Moves between nodes:
from | η ψ ζ τ ω σ
z102 | z327 z171 none z803 z714 z245
z882 | z305 z181 z296 z556 none z166
z958 | z714 z803 none none z815 z576
z991 | z761 z885 z466 none z185 z113
z803 | z102 z576 none none z958 z155
z497 | none z559 z38 z877 z472 z2
z425 | z10 z345 z576 none z613 none
z613 | z529 z425 z803 none z466 z345
z327 | z735 z499 none z102 z505 z491
z266 | z166 z101 z735 z819 z523 z410
z245 | z491 none none z155 z171 none
z292 | z242 z377 z266 z584 z53 z260
z476 | none none z662 z985 z2 none
z472 | none z497 z305 z767 none z559
z637 | none z170 none z127 z203 z514
z101 | z860 z410 z158 z339 z266 none
z529 | z819 z10 z102 z613 z518 z91
z91 | z427 none z245 z345 z10 none
z559 | none z2 z152 z242 z497 z476
z128 | z599 z505 none z951 none z327
z427 | z410 none z491 z91 z339 none
z377 | z625 z260 z101 z99 z292 none
z99 | z377 z187 z339 z831 z584 none
z767 | z472 z877 z882 z732 none z242
z831 | z99 z378 z10 z113 z740 none
z349 | z514 z809 none z158 z412 none
z860 | z674 z486 z349 z101 z166 none
z486 | z662 none z809 z410 z860 none
z166 | z152 z860 z412 z266 z181 z486
z152 | none z674 z170 z166 z38 z662
z171 | z499 z245 none z576 z102 none
z410 | z486 none z420 z427 z101 none
z576 | z171 z155 none none z803 none
z339 | z101 z427 z499 z10 z819 none
z38 | none z152 z637 z181 z305 z674
z134 | z127 z735 none z505 z599 z158
z556 | z882 z523 z599 z365 none z266
z378 | z187 none z91 z726 z831 none
z10 | z339 z91 z171 z425 z529 none
z187 | z260 none z427 z378 z99 none
z499 | z158 z491 none z171 z327 none
z365 | z556 z355 z128 z698 none z819
z985 | z476 none z486 z260 z625 none
z735 | z412 z158 none z327 z134 z420
z155 | z245 none none none z576 none
z518 | z355 z529 z714 z466 z698 z10
z181 | z38 z166 z127 z523 z882 z860
z740 | z584 z831 z529 z885 z761 z378
z491 | z420 none none z245 z499 none
z11 | z698 z466 z815 none none z613
z127 | z637 z412 none z134 z296 z349
z203 | none z637 none z296 none z170
z714 | z505 z102 none z958 z951 z171
z111 | z53 z584 z355 z761 z235 z99
z584 | z292 z99 z819 z740 z111 z187
z599 | z296 z134 none z128 none z735
z761 | z111 z740 z518 z991 z723 z831
z296 | z203 z127 none z599 none z412
z523 | z181 z266 z134 z355 z556 z101
z815 | z951 z958 none none none z803
z951 | z128 z714 none z815 none z102
z113 | z831 z726 z425 none z885 none
z674 | none z662 z514 z860 z152 none
z412 | z170 z349 none z735 z127 z809
z505 | z134 z327 none z714 z128 z499
z158 | z349 z420 none z499 z735 none
z420 | z809 none none z491 z158 none
z170 | none z514 none z412 z637 z295
z723 | z235 z761 z698 z185 none z740
z726 | z378 none z345 none z113 none
z305 | none z38 z203 z882 none z152
z877 | z497 z242 z181 z53 z767 z625
z242 | z559 z625 z166 z292 z877 z985
z2 | none z476 z674 z625 z559 none
z53 | z877 z292 z523 z111 z732 z377
z355 | z523 z819 z505 z518 z365 z339
z809 | z295 none none z420 z349 none
z732 | z767 z53 z556 z235 none z292
z235 | z732 z111 z365 z723 none z584
z885 | z740 z113 z613 none z991 z726
z185 | z723 z991 z11 none none z885
z260 | z985 none z410 z187 z377 none
z698 | z365 z518 z951 z11 none z529
z295 | none none none z809 z514 none
z819 | z266 z339 z327 z529 z355 z427
z466 | z518 z613 z958 none z11 z425
z345 | z91 none z155 none z425 none
z662 | none none z295 z486 z674 none
z514 | none z295 none z349 z170 none
z625 | z2 z985 z860 z377 z242 none

The rows follow the links: the fewer symbols apart two nodes are, the more alike their rows tend to be.

Each row is also shifted at random along 5 hidden directions that mean nothing.

Some nodes, each with a row of numbers:
z698: 180	114	-37	-22	37	-55	64	54	-126	43	-80	-53	42	-153	46	169	164	-25	-75	87	-65	34	-2	126	112	19	40	-40	29	-14	28	-10	-242	150	-25	216	-103	-54	48	1	-137	-54	8	91	-28	-188	-12	-6	-16	87	17	18	24	-56	-129	160	98	-53	26	-137	9
z882: 96	-25	-31	-20	18	-44	114	-29	-57	-29	-19	-32	16	49	-76	32	25	-1	-60	3	73	3	21	1	55	-11	35	131	-68	11	21	-40	17	-165	69	-76	-28	-15	-33	-65	-82	26	74	110	170	229	-19	42	56	-6	-6	-152	-149	12	-1	-17	127	18	-36	40	81
z410: -77	44	87	-70	-43	-66	-52	151	3	-34	-15	-42	90	48	64	-29	-30	-1	-44	59	-57	20	-58	-55	-135	9	16	-6	-7	86	-57	52	-50	135	-102	119	41	-72	-85	43	-78	-54	-26	-72	-90	-174	88	18	-31	-7	-43	51	33	27	-32	17	-35	3	-52	5	-20
z674: 147	-91	-24	42	-12	3	-65	-5	-3	-45	13	69	-57	44	52	-46	-101	-1	50	-56	139	61	-92	-21	-127	-79	-90	-40	-103	31	-24	-32	44	2	91	8	79	-7	-80	-69	-80	73	-81	-20	28	68	23	90	52	39	-25	-69	-34	-113	34	-24	6	18	-62	78	-84
z296: 281	17	93	56	107	-88	141	2	6	109	10	19	10	-10	7	31	-53	-16	44	57	-34	-89	11	69	56	11	28	47	-99	-29	43	-61	-6	114	-2	-5	-105	-5	-50	26	-8	16	-7	117	148	-8	30	26	23	34	-119	40	-57	-56	59	-9	22	34	-92	-22	43
z518: -122	54	-45	1	33	35	7	-21	-20	36	-24	-1	5	-112	-1	95	103	-7	-39	19	-12	26	38	88	130	20	5	-51	76	-54	44	-6	-121	95	-10	122	-48	31	92	43	-2	-27	6	61	-69	-138	-45	-30	-27	56	43	50	96	-10	-99	73	49	-68	49	-145	0
z38: -43	-39	-40	63	40	9	32	-28	-80	26	17	6	-83	12	56	30	38	-2	22	-28	12	13	-47	90	49	-7	-17	-58	-80	-23	44	-98	3	-9	90	24	-17	0	-25	-107	-49	95	-42	41	125	50	-45	31	74	-7	5	-113	-83	-119	55	33	113	-18	26	-6	-44
z235: 29	32	-66	-61	12	11	27	42	-15	1	-67	-34	50	-61	-4	57	37	8	-142	0	-12	-16	105	53	140	-2	135	49	75	26	76	-8	-106	3	-80	34	-64	-69	-1	29	-18	-32	50	-7	-15	-35	6	-19	-23	81	110	30	-16	27	-46	25	42	-13	7	-106	93
z99: 188	-76	-41	-16	-63	88	-130	-37	70	6	31	72	18	87	57	-113	-62	-14	-63	-90	117	14	112	0	-66	17	66	-17	59	17	62	15	43	16	-55	-87	43	94	-70	35	3	146	14	-106	-97	104	12	36	-128	2	111	15	59	20	97	-60	-68	6	53	50	18
z425: -12	-52	-9	83	-85	117	-127	-153	-1	-23	79	63	-130	28	0	-38	44	36	102	-86	0	14	-25	-43	-28	57	-89	-97	3	-110	-63	57	114	-145	85	-204	22	94	101	-64	152	30	-33	-99	-37	76	-75	-51	-62	-108	40	-9	28	2	99	-60	-102	32	89	109	-106
z355: 269	-53	1	11	5	24	60	-49	49	43	59	61	64	23	3	-48	26	-34	-26	-32	188	14	139	98	-13	-2	5	18	48	5	113	-34	-74	80	-21	-7	23	146	-15	85	-139	153	70	109	-55	165	-2	104	-48	59	-4	-73	94	11	-6	90	62	-63	84	-8	48
z497: 322	-14	-140	-8	99	16	-13	63	-17	9	-91	5	-39	-70	12	6	-81	11	-94	-14	-19	-21	-35	74	97	-52	65	24	8	49	88	-94	-40	40	11	86	-29	-161	-105	-39	19	-11	-45	-7	63	-97	8	20	101	94	129	55	-83	-82	-1	-64	65	-16	-95	-82	22
z761: 93	-17	-179	-23	40	102	-53	-21	20	-26	-37	38	16	-75	-56	1	-56	4	-119	-56	124	11	82	33	124	-71	62	61	125	16	68	-14	-75	-38	-12	-43	-15	-32	5	54	34	-41	25	-2	-76	64	-23	37	10	135	156	30	60	47	-44	-41	-7	-5	-30	-65	66
z155: 202	-10	67	86	7	-3	-47	-55	11	18	25	101	-29	2	78	-10	-60	-65	145	10	73	-7	-73	-5	-136	-30	-76	-42	-84	-27	-69	54	-17	140	14	-47	-44	54	23	50	-3	2	-58	-17	-26	-41	41	34	-92	50	-127	75	67	-58	78	10	-91	79	-47	48	-93
z499: -112	22	92	-53	-60	-72	47	-21	31	-49	39	-88	43	9	-171	-14	49	22	65	33	-27	44	-11	-127	-57	14	-95	57	48	-14	-122	72	55	-194	32	-30	64	68	112	64	22	-164	69	61	-63	65	-12	-86	73	-94	-139	-40	63	169	-154	-15	-19	-23	5	42	3
z985: -48	-28	14	-56	-107	-3	-100	68	-60	-55	-11	-85	-44	80	60	-26	64	53	-59	12	-126	21	-49	-82	-57	67	56	-54	-19	31	-44	64	75	-77	-16	-8	57	-52	-40	-141	15	44	-21	-154	-7	-50	13	-41	-37	-136	93	-63	-81	-16	64	-25	20	19	70	71	-18
z245: -44	64	82	35	23	-8	-19	7	47	31	-12	46	33	-44	12	33	-44	-28	94	47	-74	-37	-60	-41	-47	-24	-57	-12	16	-22	-59	62	-7	126	-44	4	-46	-29	70	130	79	-155	-27	-32	-63	-181	42	-51	-55	36	-102	194	85	48	-27	-38	-140	60	-68	-17	-30
z625: -101	-11	-69	-123	-68	-21	-63	123	-62	-145	-64	-128	-10	44	-105	-26	19	63	-139	-33	-31	64	-65	-103	-15	-11	29	23	43	79	-55	5	31	-188	30	99	131	-120	-39	-135	-38	-49	3	-72	-62	-7	13	-20	134	-61	107	-138	-87	53	-89	-23	88	-59	10	38	-6
z637: -32	7	-8	10	78	-79	131	-24	-23	-50	-17	-31	-16	-52	-109	55	-27	-3	74	15	25	11	-76	-19	27	-58	-76	44	-71	-18	-66	-55	29	-137	133	21	1	-23	32	-26	-19	-78	-29	139	102	85	-42	-1	173	11	-109	-71	-64	-8	-62	-17	51	-2	-65	-3	-19
z885: 200	7	-152	11	35	73	-90	56	-28	-37	-76	37	-57	-96	47	26	-9	-6	-65	-50	77	64	-35	86	43	-69	0	-63	45	37	67	-40	-125	88	27	153	22	-102	-32	2	-23	5	-76	-39	-100	-125	-5	46	42	135	139	34	42	-83	-40	22	31	-24	-19	-86	-43
z365: 153	31	-20	17	73	-15	99	-4	26	96	-29	68	64	-47	33	13	-35	-52	-36	26	81	-68	107	92	86	3	68	95	44	-7	102	-36	-106	135	-59	-13	-105	21	-34	108	-54	9	43	73	36	59	18	32	-92	119	-2	88	37	25	25	33	19	-1	-38	-89	94
z613: -150	24	-110	-3	-29	40	-53	27	-120	-108	-41	-10	-52	-120	-52	95	131	6	-10	-46	116	153	-92	38	4	-63	-132	-101	23	-14	-61	-3	-139	-41	136	162	103	13	81	-74	-89	-27	-28	62	-126	-36	-80	28	110	84	51	-127	76	-60	-152	134	77	-119	70	-54	-128
z523: 10	-23	24	-70	43	-42	130	4	67	32	45	-48	50	57	-93	-71	-60	-14	-41	15	24	-52	112	6	45	5	54	102	26	19	68	-71	72	-82	-29	-18	5	44	-49	31	-8	55	88	83	70	160	-1	18	44	-31	-4	-69	-10	72	-5	-33	57	-30	7	16	119
z951: -277	8	28	76	42	4	57	-58	2	98	25	85	9	-87	75	73	51	-78	73	-2	79	-12	65	130	7	18	-19	-26	-28	-56	51	-1	-115	206	-10	4	-91	106	14	92	-82	64	16	108	-6	7	-10	41	-116	93	-81	67	85	-87	12	110	-13	-2	30	-38	-12
z767: -21	50	-107	-35	50	-28	13	99	-66	7	-83	-56	44	-47	21	63	21	18	-133	19	-49	-6	1	71	108	-15	112	37	-1	68	83	-69	-91	45	-38	141	-35	-129	-67	-59	-50	-20	13	16	61	-96	38	16	58	44	103	-26	-91	-37	-53	20	115	-42	-33	-94	63
z466: 600	19	-78	14	57	20	71	-99	-51	-16	-43	-8	-67	-98	-130	90	28	31	23	-4	-37	3	-22	7	158	-30	-41	38	36	-68	-10	-28	9	-185	102	-44	-37	-28	103	-63	99	-103	1	73	111	50	-90	-62	128	29	21	-24	-27	5	-54	-57	55	2	-8	-44	0
z152: 107	-3	-77	-29	79	-13	26	32	17	-112	-50	-27	-61	-57	-137	3	-119	21	-15	1	-8	26	-161	-46	43	-108	-67	52	-27	24	-33	-83	38	-169	121	64	70	-131	-43	-57	37	-113	-59	50	76	14	-40	-26	218	40	-5	-45	-95	-33	-87	-109	49	16	-112	-26	-12
z349: 15	-78	137	49	6	-34	56	-89	80	12	116	31	-34	140	-19	-97	-85	6	160	-3	-2	-37	-40	-83	-124	49	-71	-1	-104	-39	-57	2	213	-98	29	-166	29	105	-19	-28	77	77	-9	3	107	139	8	-7	-16	-122	-145	-41	-21	34	99	-71	-72	52	10	137	7
z599: 340	3	131	55	73	-83	166	-31	27	148	41	-4	23	19	77	21	-3	-44	58	62	-89	-126	77	77	19	52	35	12	-71	-41	67	-38	16	163	-49	-1	-121	69	-35	38	-1	56	-13	104	130	-39	22	7	-63	-28	-121	49	-30	-30	96	25	16	11	-18	-27	64
z260: 145	11	3	-78	-68	-20	-107	129	-7	-46	-49	-62	65	43	65	-23	-12	24	-119	19	-48	2	-27	-21	-98	2	67	-24	5	98	-9	31	-58	66	-84	97	51	-61	-70	-36	-62	23	-17	-124	-108	-126	74	31	-18	-4	52	15	-28	5	-14	12	-7	-11	5	9	9
z860: -408	-1	-24	-74	14	-42	-36	73	58	-129	-33	-36	16	41	-90	-102	-144	16	-22	-14	69	33	-89	-93	-87	-93	-47	76	-6	107	-59	-12	55	-98	16	29	113	-91	-98	18	-8	-69	-30	-15	-33	30	42	42	107	22	-14	-22	-39	46	-69	-88	-17	19	-111	34	36
z529: 181	-41	3	55	-53	95	-37	-141	48	15	76	48	-44	-15	-19	-47	43	-10	69	-73	71	25	83	14	12	40	-59	-53	84	-90	39	9	24	-46	41	-106	38	149	91	32	68	74	25	-23	-72	102	-64	-14	-66	-38	39	-13	112	41	17	15	-35	-27	110	16	-29

Start here and follow the symbols in turn, left to right. Where do you end up?
Answers are names.
-123	50	48	21	-25	-39	-2	18	-95	-52	6	1	-21	-83	15	82	95	-7	104	33	11	113	-123	30	-97	-28	-151	-127	-33	-19	-81	35	-124	104	86	153	51	33	63	-14	-114	-45	-34	75	-99	-129	-17	14	51	15	-117	-33	87	-58	-122	125	25	-58	29	-24	-128
η ω ψ ω: z102
-316	20	-112	-34	-58	71	-99	38	-31	-19	-34	-14	21	-62	-15	26	85	25	-116	-41	0	61	45	23	78	5	26	-71	112	9	66	22	-84	36	-26	109	55	-36	60	6	-5	-1	6	-59	-160	-134	-46	-6	4	32	189	-1	94	2	-107	59	29	-81	81	-105	-38
τ σ ζ: z345
44	30	87	29	108	-121	134	63	9	57	14	-20	16	-19	63	36	-27	-41	85	71	-56	-29	-51	89	-9	-28	-28	-28	-79	20	39	-91	-36	236	-28	192	-63	-24	-83	14	-64	38	-61	110	74	-153	51	32	71	10	-145	23	-7	-85	-17	50	73	-35	-64	-108	-3
ψ τ ω: z134
-206	-31	159	29	-22	-56	41	-8	71	60	93	-23	8	97	45	-87	-15	1	123	28	-62	-23	30	-21	-108	71	-52	-67	-56	-14	-38	22	90	74	-29	-5	13	114	-20	33	12	71	14	-6	-3	-19	30	4	-53	-110	-139	5	43	29	59	18	-49	7	46	42	-16
η τ ψ: z420
303	-26	-53	-28	0	60	-11	-33	51	34	33	-19	14	37	1	-46	32	31	-86	-14	-37	-36	148	22	102	82	100	19	78	-19	100	-28	60	-73	-51	-98	-23	25	16	-17	80	78	65	-62	13	79	-32	-16	-56	-55	127	-18	-9	50	72	-53	27	-17	79	-16	73
ω τ σ η: z584
81	-21	67	-95	-26	-40	14	37	95	-42	56	-82	37	120	-98	-124	-80	41	-12	9	-29	-2	14	-136	-83	26	-4	90	35	56	-46	10	134	-133	-37	-33	78	-18	-26	20	49	-35	30	-45	-22	45	31	-25	50	-111	-59	-25	9	118	-32	-85	-48	-15	-16	72	62
τ η τ: z339
83	12	-40	-72	-70	45	-47	60	-6	-8	6	-118	28	6	-2	-16	99	54	-105	-12	-93	24	54	-11	63	80	56	-75	90	20	35	-17	-6	-26	-48	93	62	-15	14	-50	21	41	43	-79	-106	-105	-6	-67	19	-86	151	-27	30	46	-34	44	63	-88	110	-58	15
ζ ζ ψ ψ η: z420
-94	7	23	-24	-71	58	-148	60	19	9	-11	-12	12	51	149	-43	36	9	-54	-17	-58	-5	51	-29	-57	75	79	-71	42	42	11	84	-10	133	-117	30	5	-5	-21	-5	10	55	-7	-175	-129	-147	49	-11	-146	-40	94	74	55	7	51	15	-72	-9	71	15	-20
ζ τ ω: z10
-116	-59	-109	-21	-36	46	-130	16	2	-103	-50	21	-53	38	-21	-63	-76	25	-57	-71	60	26	-57	-53	-3	-59	8	10	19	60	3	-10	50	-140	41	-62	98	-73	-45	-90	40	-2	-33	-93	-19	73	-24	33	74	31	141	-68	-57	-28	25	-82	-9	18	-38	77	-12
ψ τ ω: z625
252	-5	64	70	55	-3	72	-91	69	42	80	69	3	-34	-31	-3	-20	-56	127	-5	57	3	14	16	-16	9	-99	5	2	-68	-19	-6	17	62	6	-16	-11	90	47	104	46	-6	-8	92	-37	-8	-25	-4	-16	34	-134	81	105	26	-19	17	-95	-4	-18	-37	-24
τ ω ω ψ: z958
-148	17	42	13	-44	-34	82	-93	-148	-5	1	-40	-19	-66	-70	137	207	-19	52	39	-23	38	-37	7	73	38	-64	-26	-38	-92	-70	41	-47	-129	113	-36	-34	83	144	-78	-53	-54	49	100	92	67	-78	-45	41	-57	-82	-146	-42	-2	-65	110	98	-43	83	15	-40
ψ ω σ: z803
-306	-27	72	9	-50	-35	0	-23	30	-51	40	75	27	74	-35	-62	-111	-33	82	-16	120	26	-56	-92	-189	-60	-77	64	-75	38	-85	32	65	-44	16	-87	51	29	-51	29	-52	-4	-4	11	-1	143	38	50	-16	20	-128	-20	-7	33	15	-27	-60	76	-83	122	-4
η τ τ: z420
-131	-1	55	49	2	6	98	-104	11	45	67	53	-9	-20	-8	29	74	-35	100	-7	52	-13	53	58	6	30	-69	-49	10	-90	3	17	-34	55	41	-26	-35	139	98	54	3	46	39	121	-10	50	-27	4	-44	7	-101	4	83	-10	4	82	-23	-22	69	-15	-33
ψ ψ η η: z158
272	-32	-83	-32	-79	78	-128	17	-79	-76	-28	-13	-50	-22	42	25	98	28	-60	-53	50	92	-43	3	-51	3	-22	-97	0	14	-14	23	-69	-32	76	57	102	-5	18	-114	-74	67	-25	-80	-93	-26	-28	31	21	-21	143	-116	10	-69	-31	57	45	-63	88	17	-65
ζ η η: z339
211	16	55	70	23	-9	76	-142	-40	60	48	4	-80	-49	-34	75	73	-16	137	14	-59	-8	-28	33	59	43	-71	-52	-51	-109	-25	-16	42	-58	70	-65	-52	92	107	-24	69	1	-7	70	110	19	-68	-57	30	-70	-92	-23	-2	-39	28	15	22	3	47	6	-53
σ η η η ψ: z420
-203	-39	-36	40	30	0	45	-89	-65	46	-17	43	-56	0	-36	49	1	-5	11	-8	13	-59	6	36	108	8	42	73	-56	-51	32	-29	36	-130	64	-171	-83	4	22	-63	43	5	19	31	172	142	-43	0	27	7	31	-50	-117	-34	61	-41	52	55	-8	58	19
ζ τ σ η: z170
-1	-45	-59	-32	17	16	-7	34	-12	16	-34	-64	-45	31	10	-36	2	43	-97	-12	-125	-33	28	8	119	64	82	-20	18	6	92	-41	57	-70	-13	22	1	-94	-73	-113	40	54	6	-47	81	-41	-2	-25	47	-70	115	-22	-116	-14	43	-48	71	-15	46	-17	47
ζ τ η ψ: z166
58	21	-62	63	6	21	35	-90	-87	53	1	66	-41	-78	37	124	90	7	4	4	9	-29	28	87	116	20	21	-11	-18	-70	53	-4	-69	19	32	-69	-112	34	54	-43	-1	27	-6	58	82	30	-46	-4	-59	43	51	-11	-28	-75	51	44	55	7	54	-33	-7
ψ ω η: z698
21	5	-12	13	44	-71	139	-39	-76	-11	-22	-19	-12	-28	-111	101	23	-10	8	50	49	5	-54	-9	41	-27	-55	79	-81	-18	-55	-15	-39	-156	108	-19	-30	8	30	-26	-59	-82	18	158	139	131	-34	27	126	30	-117	-89	-83	7	-71	0	85	22	-44	39	12
σ τ η σ: z295
